cols: E R Y A F G
[127 125  94 119 104 151] = Z_161
[127 125 209 119  99 116] = Z_284
[127 125  78 119 111 151] = Z_45
[127 125 100 131 181 133] = Z_144
[127 125 214 126 111 125] = Z_637
[127 125 211 123 111 123] = Z_740
[127 125  99 119  77 142] = Z_657
[127 125  81 119 215 143] = Z_825
[127 126 130 119  50 124] = Z_849
[127 125  95 119 111 157] = Z_338
row of Z_740	[127 125 211 123 111 123]
down: [119 119 131 126]	A
which: [127 125  95 119 111 157]	Z_338
down: [209  78]	Y

cols: D K L J
[178  75 153  93] : Z_740
[186  68 151  87] : Z_849
[149  96 122 147] : Z_825
[178  41 153 180] : Z_284
[184  73 141  87] : Z_706
[162  57 169 119] : Z_657
[169  57 162 162] : Z_338
row of Z_706	[184  73 141  87]
down: [96 41]	K
which: [186  68 151]	Z_849
which: [169  57 162]	Z_338

cols: N T Z W U H B C S
[133 127 125 110 152 234 109 100 145]  Z_144
[199 128 124  96 129 106 109 131 137]  Z_825
[133 234 125 152 127 110 132 146  21]  Z_542
[136  54 114 199 126 207 119  62 219]  Z_637
which: [133 127 125 110 152 234]	Z_144
row of Z_144	[133 127 125 110 152 234 109 100 145]
down: [110  96]	W
which: [234 125 152 127 110]	Z_542

cols: supem non Lidu bove bepiv gine mif luko Solu vati
[140 127 192 146 128 120 125 132 148 131] -> Z_542
[146 140 128 192 146 141 134 116 121  82] -> Z_338
[120 125 147 104 149 132 125 220 112  88] -> Z_657
[135  95 103 128  45  99 119 108 145 117] -> Z_706
row of Z_338	[146 140 128 192 146 141 134 116 121  82]
which: [140 127 192 146]	Z_542
which: [134 116 121]	Z_338
row of Z_706	[135  95 103 128  45  99 119 108 145 117]
which: [192 146 128]	Z_542
row of Z_542	[140 127 192 146 128 120 125 132 148 131]
which: [148 131]	Z_542

cols: Kif Tubem tud sar Fiku ber
[ 62 184 199 163 205  68] = Z_657
[ 66 177 128  50  45 164] = Z_825
[194 211  60 131  86  39] = Z_542
[201 187  64 129 168  45] = Z_706
[191  45  59 153  39 151] = Z_45
[ 44  63 220 146 160 149] = Z_284
[ 50 204 194 162 122 169] = Z_849
[ 71 172 153  53  66 181] = Z_637
which: [ 71 172 153  53  66]	Z_637
which: [194 162]	Z_849
row of Z_657	[ 62 184 199 163 205  68]
which: [ 63 220 146]	Z_284
down: [50 71]	Kif
which: [ 63 220 146 160 149]	Z_284

cols: rizab lenet Biri fenu rok pomip
[212 134  65 106 180 223] = Z_825
[ 51  76  88 230 211 144] = Z_284
[145 121 193 113 123 175] = Z_637
[ 84  49  99 120 189 153] = Z_542
[213 103  58 131 180 215] = Z_706
[221 140  22 103 184 183] = Z_657
[ 69 210  90  55  93  39] = Z_849
[101 125 196 168  86 187] = Z_338
[221 152  22 103 184 183] = Z_740
[179 153 234 176  40 220] = Z_45
[ 69 210  90  55  99  63] = Z_161
row of Z_637	[145 121 193 113 123 175]
row of Z_45	[179 153 234 176  40 220]

cols: M V P Q
[117 192 147 197] -> Z_637
[117 192 111  67] -> Z_45
[183 113 109  76] -> Z_144
[183 113 109  67] -> Z_849
row of Z_849	[183 113 109  67]
which: [192 147 197]	Z_637
row of Z_45	[117 192 111  67]
which: [192 147]	Z_637

cols: Vil dakov tup dasop vube Vor Leva lugi
[141 141  92 126 106 117 226 125] : Z_284
[231  93  77  69 202 126 231  69] : Z_849
[231  93  77  69 138 117 126 170] : Z_657
row of Z_657	[231  93  77  69 138 117 126 170]
down: [77 77]	tup

cols: Zug Losod Sak Losa dof
[ 66  41 114 224 225] -> Z_706
[ 65 205 101  73  93] -> Z_849
[138 193 189 149  43] -> Z_144
[125 128 223 204  60] -> Z_284
[117 129 207 198  57] -> Z_542
[123 107 193 113 151] -> Z_657
[150 114 163 115 124] -> Z_338
[208 193 189 149 180] -> Z_637
[208 193 189 149  43] -> Z_45
[146 140 184 124 127] -> Z_161
[135 201 178  43  90] -> Z_825
[155 140 124 184  53] -> Z_740
down: [193 128 129 107 114 193]	Losod
row of Z_45	[208 193 189 149  43]
which: [135 201]	Z_825
row of Z_637	[208 193 189 149 180]
which: [140 184 124]	Z_161
row of Z_144	[138 193 189 149  43]

cols: perun ful rebos Nat
[198 188 178 205] -> Z_706
[ 56  68 215  92] -> Z_657
[ 46  47 186 101] -> Z_338
[ 43 150 165  65] -> Z_161
[ 68  56 178 189] -> Z_849
[ 28 111 200  62] -> Z_825
[ 56  68  27 173] -> Z_284
[ 50  47 176 116] -> Z_144
which: [ 56  68 215  92]	Z_657
row of Z_284	[ 56  68  27 173]
down: [ 65 189  62 173 116]	Nat
row of Z_338	[ 46  47 186 101]
row of Z_144	[ 50  47 176 116]
which: [ 56  68  27 173]	Z_284
row of Z_161	[ 43 150 165  65]

cols: Vete Lusi nuzel Gep tes
[ 61  74  48 176 116] -> Z_740
[197 173  43  70 194] -> Z_45
[ 38  47 133 171 145] -> Z_657
[145 165 118 111  65] -> Z_849
[ 53  61 173 151  80] -> Z_144
[144 159 187 187  74] -> Z_338
[148 147  50 206 187] -> Z_161
[ 90  80 191  96  96] -> Z_284
[109  96 204  76  79] -> Z_637
[ 70  47  50 206 187] -> Z_825
[189 203 186  85  71] -> Z_542
which: [ 70  47  50 206 187]	Z_825
row of Z_161	[148 147  50 206 187]

cols: Besur das Tafon Sudup tules veva dipo
[177 114 197  71 116 142 119]  Z_740
[137 100 127 189 119 134 123]  Z_706
[168 119  74 103 163  56 107]  Z_849
[144 121 157  97 146 179 155]  Z_637
[137 113 166 114  79 150 144]  Z_657
[168 119  74 103 131 165 146]  Z_338
[ 55 142 160 142 153 224 118]  Z_144
row of Z_637	[144 121 157  97 146 179 155]
which: [137 113 166 114]	Z_657

cols: Sapa nipem nis beku Suz vutid
[108  51 176 112 124 201] : Z_637
[178 207 114 199 191  60] : Z_45
[ 77 142  52 190 178 138] : Z_542
[204  61 197 193 201 181] : Z_825
[200 200 203 181 156  49] : Z_849
down: [199 190 193]	beku
which: [ 61 197 193 201]	Z_825
row of Z_542	[ 77 142  52 190 178 138]

cols: sepeb zonu vak Gefu pog kurut sekin nabi bim tozo
[ 82 111 146  26 187 224 141  39  44  25] = Z_849
[ 82 111 146  26 141 224 187 171 147 160] = Z_740
[ 82 111 146  26 187 224 141  62  76  98] = Z_706
down: [ 39 171]	nabi
which: [ 82 111 146  26 187 224 141  62  76  98]	Z_706
which: [224 187 171]	Z_740
which: [ 82 111 146  26 141 224 187 171 147 160]	Z_740

cols: fina tev Dula rak
[ 70 190 202  68]  Z_706
[ 43 173 178  48]  Z_338
[165 147  80  98]  Z_161
[ 43 173 168  95]  Z_740
[ 43 173  71  48]  Z_45
row of Z_161	[165 147  80  98]
row of Z_706	[ 70 190 202  68]

cols: velip Pek palon mumez vinem Nase sizi manil Tapu
[222 141 139 110 106 130  57 122 157] = Z_706
[124 116  74 112 116 134  60 108 158] = Z_637
[184 167 119 120  66 113  65 164 144] = Z_825
[107 127 180 142  62 106  69 173 138] = Z_657
[195 164 124 117  74 117  58 153 148] = Z_542
[130 180 102 131  53 101  90 191 125] = Z_45
[156 178 109 123  57 108  74 180 136] = Z_284
[142 180 107 127  53 103  83 185 130] = Z_338
[214 149 135 113  93 125  56 132 156] = Z_740
[205 158 129 117  84 119  58 143 150] = Z_161
which: [158 129]	Z_161
down: [167 127 164]	Pek
down: [106 117 101]	Nase
which: [124 117  74]	Z_542
down: [157 158 144 138 148 125]	Tapu
which: [142 180 107 127]	Z_338

cols: fer dorun galin suru dutu
[107 106 190 135  87] -> Z_706
[184 107 190 135  81] -> Z_161
[107 184 190 135  87] -> Z_849
which: [184 107 190]	Z_161
down: [87 81]	dutu
which: [107 184 190 135  87]	Z_849
which: [107 184]	Z_849
row of Z_161	[184 107 190 135  81]

cols: tikat Piv soses miti tuteb ninu pesi Bureg tupa vupo
[168 169  95 168 153 159 163 121 101 158] : Z_706
[ 91  85 199  58 127 128  68 119 138  72] : Z_144
[155 139 145 162 134 117 104 132 155 156] : Z_284
[221 203 132 193 172 163 113 125 132 181] : Z_657
[174 171 166 109 182 185  99  82 124  98] : Z_637
[133 119 168 128 119 106  86 140 162 130] : Z_45
[ 80  92 110 101 126 141 151  99  90 104] : Z_825
[ 78  92 142  69 133 151 127 101  92  76] : Z_740
[ 98 107  92 119 156 162 166  67  83 116] : Z_161
[ 99  91 187  77 121 122  73 126 140  90] : Z_338
[129 133 101 139 151 152 159  97 103 132] : Z_542
down: [181  98 130 104  76 116  90]	vupo
row of Z_284	[155 139 145 162 134 117 104 132 155 156]

cols: zoluk mova Zufa bedo fara
[197 119 125 145 169]  Z_161
[196 141 172 156 172]  Z_45
[ 92  96  82 153  79]  Z_825
[136 129 118 127 130]  Z_542
[206  99  98 168 157]  Z_284
[106 112 111 156  98]  Z_849
[ 92  96  82 121 141]  Z_144
[188 146 181 161 164]  Z_657
[ 92  96 199 153  79]  Z_338
[ 96 124 129 155  98]  Z_706
down: [197 196  92 136 206]	zoluk
down: [197 196]	zoluk
row of Z_657	[188 146 181 161 164]
row of Z_144	[ 92  96  82 121 141]
down: [153 127 168 156]	bedo
row of Z_825	[ 92  96  82 153  79]

cols: mizek Sidu dafu Sim Zurop Surif tir nakam Fima
[110  77 184 153 214 141 170 145 203] : Z_740
[107 100 153 133  72 217 156 104 206] : Z_637
[107 100 153 133 204 217 156 104 206] : Z_161
which: [133  72 217 156 104]	Z_637
row of Z_637	[107 100 153 133  72 217 156 104 206]
row of Z_161	[107 100 153 133 204 217 156 104 206]
which: [153 214 141 170 145]	Z_740
which: [133  72 217 156 104 206]	Z_637

cols: zit labos Mar Mibe ganil zemul neb
[127 233 133  81 125 138 163] = Z_849
[ 93 136 139  95 133 196 137] = Z_740
[150 127 233 133  81 125 140] = Z_144
down: [125 133]	ganil
which: [127 233 133  81 125 140]	Z_144

cols: bifiz vaku Nuve Mebon
[193 108  57 182] = Z_740
[ 61 170 180  84] = Z_144
[ 48 127 172 140] = Z_706
[ 62 104 116  39] = Z_825
[124 122 124 164] = Z_45
[ 61 124 122 164] = Z_284
which: [122 124 164]	Z_45
row of Z_825	[ 62 104 116  39]
row of Z_45	[124 122 124 164]
which: [127 172 140]	Z_706
down: [ 84 140  39 164]	Mebon

cols: Kilut mepad Godom Duzi goto samiv Libap
[147  57 124 169 119 177  60] : Z_825
[183  44 210 149 126 160 197] : Z_542
[167  90 161 125 138 141 170] : Z_706
[153  63 156 169 118 187  53] : Z_657
[151  61 130 166 119 179  50] : Z_161
[156 169 153  63 112 202  59] : Z_338
down: [170  53  50  59]	Libap
row of Z_706	[167  90 161 125 138 141 170]
down: [153 151]	Kilut
which: [153  63 156 169]	Z_657
row of Z_657	[153  63 156 169 118 187  53]
row of Z_338	[156 169 153  63 112 202  59]

